Here is a tiny trained network, its code and every weight. The questions are about switching its units off for an input and a class, where a switched-off unit gives its printed mean instead of its output.

import numpy as np


def w(rows, s, z=0):
    codes = np.array(rows[::2]) - 128.0
    scale = np.full(codes.shape[1], s)
    scale[-1] = z or s
    return codes * scale


def f(y):
    return y / 2 * (1 + np.tanh(0.7978845608 * (y + 0.044715 * y**3)))


def log_softmax(a):
    a = a - a.max(-1, keepdims=True)
    return a - np.log(np.exp(a).sum(-1, keepdims=True))


def net(x, mask):
    res = np.array(x, float).reshape(1, 7) / 4 @ E
    y = f(res @ A[0][:, :-1].T + A[0][:, -1])
    res = res + np.where(mask, y, B[0][:, -1]) @ B[0][:, :-1]
    return log_softmax(res[-1] @ U[:, :-1].T + U[:, -1])


A, B = {}, {}
E = w([
[14,166,32,153,184,97],'x0',
[226,254,114,238,149,131],'x1',
[34,223,240,100,111,167],'x2',
[158,166,96,36,219,215],'x3',
[142,179,67,57,20,91],'x4',
[129,126,126,130,125,137],'x5',
[126,125,128,130,130,128],'x6',
],0.0039)
A[0] = w([
[156,161,122,146,137,131,54],'N1',
[67,46,129,91,100,155,63],'N2',
[78,192,208,109,115,138,68],'N3',
[86,60,146,55,123,110,90],'N4',
[79,57,126,82,102,151,90],'N5',
[130,159,103,99,82,114,48],'N6',
[219,101,225,94,109,129,100],'N7',
[83,192,209,106,126,128,75],'N8',
[114,72,209,205,254,137,104],'N9',
[216,95,200,108,91,152,86],'N10',
[125,120,129,137,115,132,253],'N11',
[212,37,35,143,148,102,49],'N12',
[79,194,210,113,123,136,84],'N13',
[110,110,145,175,85,76,67],'N14',
[151,199,68,52,39,79,116],'N15',
[179,205,127,180,137,118,78],'N16',
[27,160,39,170,178,105,93],'N17',
[112,107,172,199,85,44,125],'N18',
[170,200,118,199,122,147,84],'N19',
[176,206,120,191,125,134,77],'N20',
[177,175,110,16,227,160,124],'N21',
[92,96,142,211,43,102,89],'N22',
[156,122,137,113,130,142,49],'N23',
],0.0091,0.0071)
B[0] = w([
[108,121,76,59,165,153,108],'N1',
[144,133,132,72,216,148,141],'N2',
[175,112,41,167,133,107,146],'N3',
[168,148,150,102,222,140,154],'N4',
[163,144,133,97,207,138,147],'N5',
[106,119,66,54,97,125,111],'N6',
[29,154,130,133,146,52,168],'N7',
[168,95,57,170,138,110,146],'N8',
[180,125,117,5,15,97,191],'N9',
[26,133,115,137,149,61,156],'N10',
[171,133,216,186,126,106,255],'N11',
[201,129,2,207,142,107,169],'N12',
[180,112,57,185,135,106,153],'N13',
[85,123,89,114,115,194,123],'N14',
[157,104,141,37,42,100,184],'N15',
[139,107,145,80,213,140,142],'N16',
[9,142,136,142,145,26,168],'N17',
[98,124,138,147,118,223,169],'N18',
[152,125,149,86,216,140,146],'N19',
[144,125,145,76,220,140,145],'N20',
[66,127,133,163,89,252,192],'N21',
[95,151,105,119,111,221,149],'N22',
[61,122,48,91,125,137,104],'N23',
],0.028,0.0057)
U = w([
[169,125,143,61,245,141,81],'0',
[188,92,1,190,132,95,115],'1',
[140,138,168,144,120,119,254],'2',
[31,161,118,125,137,49,62],'3',
[154,133,174,148,112,121,207],'4',
[163,105,125,36,55,112,57],'5',
[87,140,116,144,111,233,67],'6',
],0.0074,0.0085)

Each question gives the input, the list of numbers given to net, and the class t.
The units are the neurons (one row each of A and B). Each row of codes is followed by its name. A weight is (code - 128) times the scale printed after its matrix; where a second scale follows, it is the last column's (A, B and U).
mask holds one flag per neuron, in row order. A switched-off neuron (its flag False) gives its mean, the last column of its row in B, instead of its output. The means were averaged over made-up inputs and are rounded, as every weight is.
A unit's drop is (log p(t) with every unit on - log p(t) with that unit switched off) / (log p(t) with every unit on - log p(t) with every unit switched off).
The circuit of an input: a set's keep is (log p(t) with only the set's units on - log p(t) with every unit switched off) / (log p(t) with every unit on - log p(t) with every unit switched off). Starting from the 12 units with the biggest drops (on a tie, the unit counted first), units are removed one at a time, each time the one whose removal leaves the highest keep (on an exact tie, the one counted first), for as long as the keep stays at least 0.8.
units of the circuit, in order: the units of the circuit, biggest drop first
most important unit: the unit with the biggest drop
top k neurons: the k neurons with the biggest drops, biggest first
drop when u is switched off: that unit's drop, to one decimal
input [-8,3,2,1,1,-6,-2], class 3: top 2 neurons	N7, N10
input [-7,4,4,-7,-3,-4,7], class 3: most important unit	N7
input [-3,-7,3,-5,-6,2,5], class 0: units of the circuit, in order	N2, N4
input [-3,-6,3,-2,0,3,4], class 0: top 3 neurons	N4, N2, N5
input [-6,-3,0,6,5,-3,-6], class 3: top 2 neurons	N7, N10
input [-7,-8,-4,6,0,8,7], class 0: top 3 neurons	N4, N5, N2
input [-2,-3,-3,-7,-5,4,-3], class 6: units of the circuit, in order	N18, N22
input [6,-5,-1,0,-8,-7,3], class 5: top 3 neurons	N9, N7, N10
input [0,-7,-6,-3,4,4,-3], class 0: units of the circuit, in order	N4, N2
input [4,2,-7,-8,2,6,0], class 6: units of the circuit, in order	N18, N22
input [-7,7,-8,4,-1,0,-6], class 1: top 2 neurons	N12, N4
input [7,-4,3,-6,-8,6,-6], class 5: top 2 neurons	N9, N7
input [-4,1,6,-7,-3,4,-6], class 6: top 3 neurons	N18, N22, N12
input [3,4,-7,6,0,1,6], class 1: top 2 neurons	N12, N18
input [-4,0,2,3,8,7,6], class 5: most important unit	N15
input [3,-4,1,7,4,6,6], class 6: top 2 neurons	N21, N9
input [-7,2,-1,8,-1,-6,-3], class 6: top 2 neurons	N21, N17
input [7,4,-6,8,-6,7,-2], class 6: top 2 neurons	N21, N7
input [7,6,5,-8,0,7,3], class 6: top 4 neurons	N18, N22, N14, N7
input [1,-6,-1,2,-1,-6,-6], class 0: most important unit	N4
input [-6,-5,-1,-7,3,6,2], class 6: units of the circuit, in order	N22, N18
input [-8,-2,0,4,1,5,3], class 3: drop when N10 is switched off	0.2
input [2,-7,-8,-5,-5,8,-5], class 1: drop when N20 is switched off	0.1
input [-8,0,-3,-3,-5,-1,5], class 3: drop when N7 is switched off	0.4
